cols: S U Y Z R A
z384: [140  70 140 176  73 128]
z341: [131 107 128 145 128 123]
z98: [130 113 140 143 128 126]
z771: [144 106 136 159  51  95]
z552: [135 101 149 147 117 127]
z528: [141  69 140 177  75  78]
down: [107 113]
U
down: [159 147]
Z
down: [ 70 107 113]
U
down: [140 128 140 136 149]
Y
down: [144 135]
S
down: [126  95 127  78]
A

cols: P H B T J M
z259: [ 96 134 121 141 136 136]
z354: [160 165 143 129 153 175]
z2: [119  70 147 152 150 133]
z938: [128 186 154 105 116 122]
z611: [177  42 150 153 115 118]
z877: [120 164 161  90 136 109]
z304: [127 177  94  84 110 102]
z885: [114 160 103 105 154 141]
z561: [119 190  76  42 158 108]
down: [116 115 136 110 154]
J
down: [134 165]
H
down: [122 118 109]
M

cols: F L N K X
z596: [126 191 145 132  80]
z916: [128  73 206 143  86]
z391: [ 60 107 105 110  55]
down: [86 55]
X
down: [80 86]
X
down: [128  60]
F
down: [145 206]
N
down: [143 110]
K

cols: W E D V
z759: [122  52 131 131]
z361: [130 134 111 134]
z543: [118 135 118 121]
down: [134 121]
V
down: [134 135]
E
down: [ 52 134]
E
down: [111 118]
D
down: [131 134]
V

cols: Patu nizes babom Nopo sifi
z217: [130 180 168 182 127]
z238: [ 62 155 172  78  57]
z534: [ 62 155 172 147  57]
down: [168 172]
babom
down: [62 62]
Patu
down: [57 57]
sifi
down: [182  78]
Nopo
down: [180 155]
nizes
down: [155 155]
nizes

cols: Vilag Rilur rir busub moza
z826: [127 130  78 156 131]
z863: [111 127 106 155 122]
z35: [132 135 104 116  90]
z280: [165 144  66 126 136]
z711: [111 121  70 162 107]
z33: [142 123 102 161  79]
z164: [140 117 115 161 100]
z753: [147 132 158 146  92]
z21: [131 101  94 108  87]
z199: [113 101  97 123 109]
down: [165 111]
Vilag
down: [161 146 108]
busub
down: [136 107  79 100  92]
moza
down: [111 132 165 111 142 140 147 131]
Vilag

cols: mol vezo lakil pafu tosad pag sas
z772: [ 85  82 100 140 126 101 135]
z676: [109  85 117 112 113 134 125]
z820: [116  72 143 164  69 118 131]
z378: [118 165 152 163 154 109 124]
z787: [123 156 135 137 128 125 116]
z654: [110 170  78 192 123 131 169]
down: [125 131 124]
sas
down: [117 143]
lakil
down: [109 125]
pag

cols: sotug Luno zik zegu divuv lozi tup Til zoru
z117: [134 132 143 120 131 147 140 135 144]
z972: [132  94 151 160  96 124 132 159 204]
z194: [113 114  76 164 160 113 124 135 115]
z409: [163 177 194  51  88 160 139  90 129]
z347: [151 171 173  76 110 158 143 101 157]
z970: [125 108 111 160 170 159 155 170 158]
down: [ 88 110]
divuv
down: [132 113 163 151 125]
sotug
down: [124 139 143 155]
tup
down: [ 94 114 177 171]
Luno
down: [147 124 113 160]
lozi
down: [140 132 124 139]
tup

cols: Zil luv fiza vuto nom datop Gopof Libef
z263: [142 137  88 131 151 160 167  88]
z61: [149 165 121 151 154 176 178 121]
z430: [140 192 109 162 174 178 160 109]
z728: [116 152 118 119 176 178 170 118]
z38: [132 121 102 129 156 178 175 102]
z537: [120 103 112 121 156 181 175 112]
z874: [114 206 122 148 195 187 161 122]
z732: [151 100  87 122 113 153 197  87]
z879: [135 172 108 141 149 168 189 108]
z113: [ 94 133 120 110 166 190 197 120]
down: [160 176 178 178 178 181 187]
datop
down: [181 187 153 168 190]
datop

cols: rosuf Mufil Mufab guk
z655: [185 126 180 112]
z673: [136 126 180 112]
z142: [134 115 125 157]
z838: [146 175 125 112]
z345: [136 115 125 176]
z905: [185 122 122 112]
down: [125 125 125 122]
Mufab
down: [115 175]
Mufil
down: [136 134 146]
rosuf
down: [180 180]
Mufab
down: [112 157 112 176 112]
guk
down: [125 122]
Mufab

cols: bab Misa Val rap zege noz Sedu zut foge Fogot
z622: [ 69 134 162 117 138  78 138 132  87 138]
z625: [101 186 171 128 134 109 185 137  66  83]
z239: [126  83  96 129 106 116  60  92 189 137]
z394: [179 118  85 128  79 173 100 109 212 143]
down: [138 185  60]
Sedu
down: [134 106  79]
zege

cols: Pasev bopus rak voli gepog Vok sukis Rizil
z956: [ 53 131 175 152 139 135 192 154]
z833: [103 121 156 173 185 188 207 175]
z435: [ 87 115 161 166 174 166 190 161]
z456: [132 138 112 112 111 112 100 112]
z136: [150 115 130 134 152 161 133 136]
z782: [128 144 130 105  94 112 116 118]
z252: [116 117 139 164 170 158 175 157]
down: [136 118 157]
Rizil
down: [112 130 130]
rak
down: [175 156 161 112]
rak
down: [132 150 128]
Pasev
down: [156 161 112 130 130]
rak

cols: Fik nen ture gobaz
z780: [118 141 137 104]
z363: [109 129 136 100]
z210: [132 117 151  51]
z635: [116 147 139 103]
z492: [130 106 144  51]
z464: [122 126 155  56]
z741: [122 119 153  52]
z250: [111  88 143  68]
z925: [114 149 146  93]
z516: [130 106 144  52]
z706: [162 146 151  80]
down: [141 129 117 147 106 126]
nen
down: [129 117]
nen
down: [144 155 153]
ture

cols: nosa Kiv tatu mezur torod Nudil nili
z502: [130 106  99 127 104 176  99]
z83: [137  97 143 142  85  96 105]
z484: [132  88 102 156  91 147  97]
z489: [129 105 149 153  66 143 117]
z658: [154 106 113 138 140 159 134]
down: [143 102 149 113]
tatu
down: [143 102]
tatu
down: [ 96 147 143 159]
Nudil
down: [143 159]
Nudil
down: [ 97  88 105]
Kiv

cols: valur sabam zekuz ralum Gib rek
z163: [159  98 127 121 113 145]
z693: [121 105 101 132 133 104]
z647: [110 154 131 127 142 122]
z459: [175 113 167 124 123 171]
z320: [200  89 161 115 121 181]
z28: [171 112 164 133 118 172]
z218: [139 146 171 133 121 155]
z286: [124 143 145 131 138 131]
down: [175 200]
valur
down: [104 122]
rek
down: [171 181 172 155]
rek
down: [104 122 171 181 172]
rek

cols: kose Rim les Nepeb dab bevag supag Fipo
z7: [120 120 118  91 133  81 145 124]
z426: [120 135 124 128 143 128 162 109]
z973: [125 140 131 125 129 138 135 108]
z848: [ 47 142 134 181 163 184 139 154]
z858: [189 126 130 123  96 113 101 100]
z478: [133 144 133 134 110 132  92  99]
z448: [153 124 128  97 112 108 102 119]
z747: [151 128 132  98 115 123 110 120]
down: [128 138 184 113 132 108]
bevag
down: [118 124]
les
down: [128 125 181]
Nepeb
down: [ 81 128 138 184 113]
bevag
down: [ 91 128 125 181]
Nepeb

cols: beg duni Gameb beki tef rolos Nov Vere fev
z45: [141 146 139 145 119 186 129 136  66]
z57: [195 122 142  50 104  92 141  83  81]
z690: [141 146 139 145 119 186 129 136 127]
z3: [136 142 125 149 121 106 169  88 136]
down: [139 142]
Gameb
down: [142 139]
Gameb

cols: zup gub durut tamus lov roru Mun Laro sopo
z485: [106 121 109 163 145 135 124 154 174]
z129: [184  93 139 104 118  73 123  82  54]
z940: [161 125  54 210 141 116 185 171 162]
down: [145 118]
lov
down: [ 73 116]
roru
down: [135  73]
roru
down: [118 141]
lov
down: [124 123]
Mun

cols: megil Suf rin Kog miki kis
z307: [ 73 108  91 138 125 101]
z610: [186 126 200 123 111 157]
z756: [181 136 177 115 128 154]
z170: [193 169 168 103 156  88]
z231: [ 54  91  67  81 184  89]
z440: [163 157 132 127 133 144]
z190: [193 169 168 165  89 161]
z439: [ 77  94 110 123 132 103]
z716: [105 127 109 149 112 117]
z342: [157 132 171 161 128 144]
z77: [157 132 171 161  84 144]
down: [128 156]
miki
down: [133  89 132 112 128  84]
miki
down: [193  54 163 193]
megil
down: [156 184 133  89 132 112 128  84]
miki
down: [181 193]
megil
down: [ 88  89 144 161 103 117 144 144]
kis
down: [126 136 169  91 157 169  94 127 132]
Suf

cols: pes begot Golit sofe
z964: [149 111 146 165]
z197: [135 142 123 130]
z138: [135 111 123 137]
z890: [147 194 106 138]
down: [165 130 137]
sofe
down: [135 135]
pes

cols: tak sido mab lapaf
z414: [158  65 174 132]
z80: [158  65 182  91]
z789: [157  94 201 153]
z697: [158  65 182 124]
z786: [ 79 173  85 107]
z92: [178 106 187 156]
z936: [182  71 173 111]
z830: [158  65 157 130]
z224: [ 63 116 177 118]
down: [ 65  65  94  65 173]
sido
down: [65 94]
sido
down: [158 158 157 158]
tak
down: [157 158  79]
tak
down: [ 65 173 106  71]
sido
down: [178 182 158]
tak

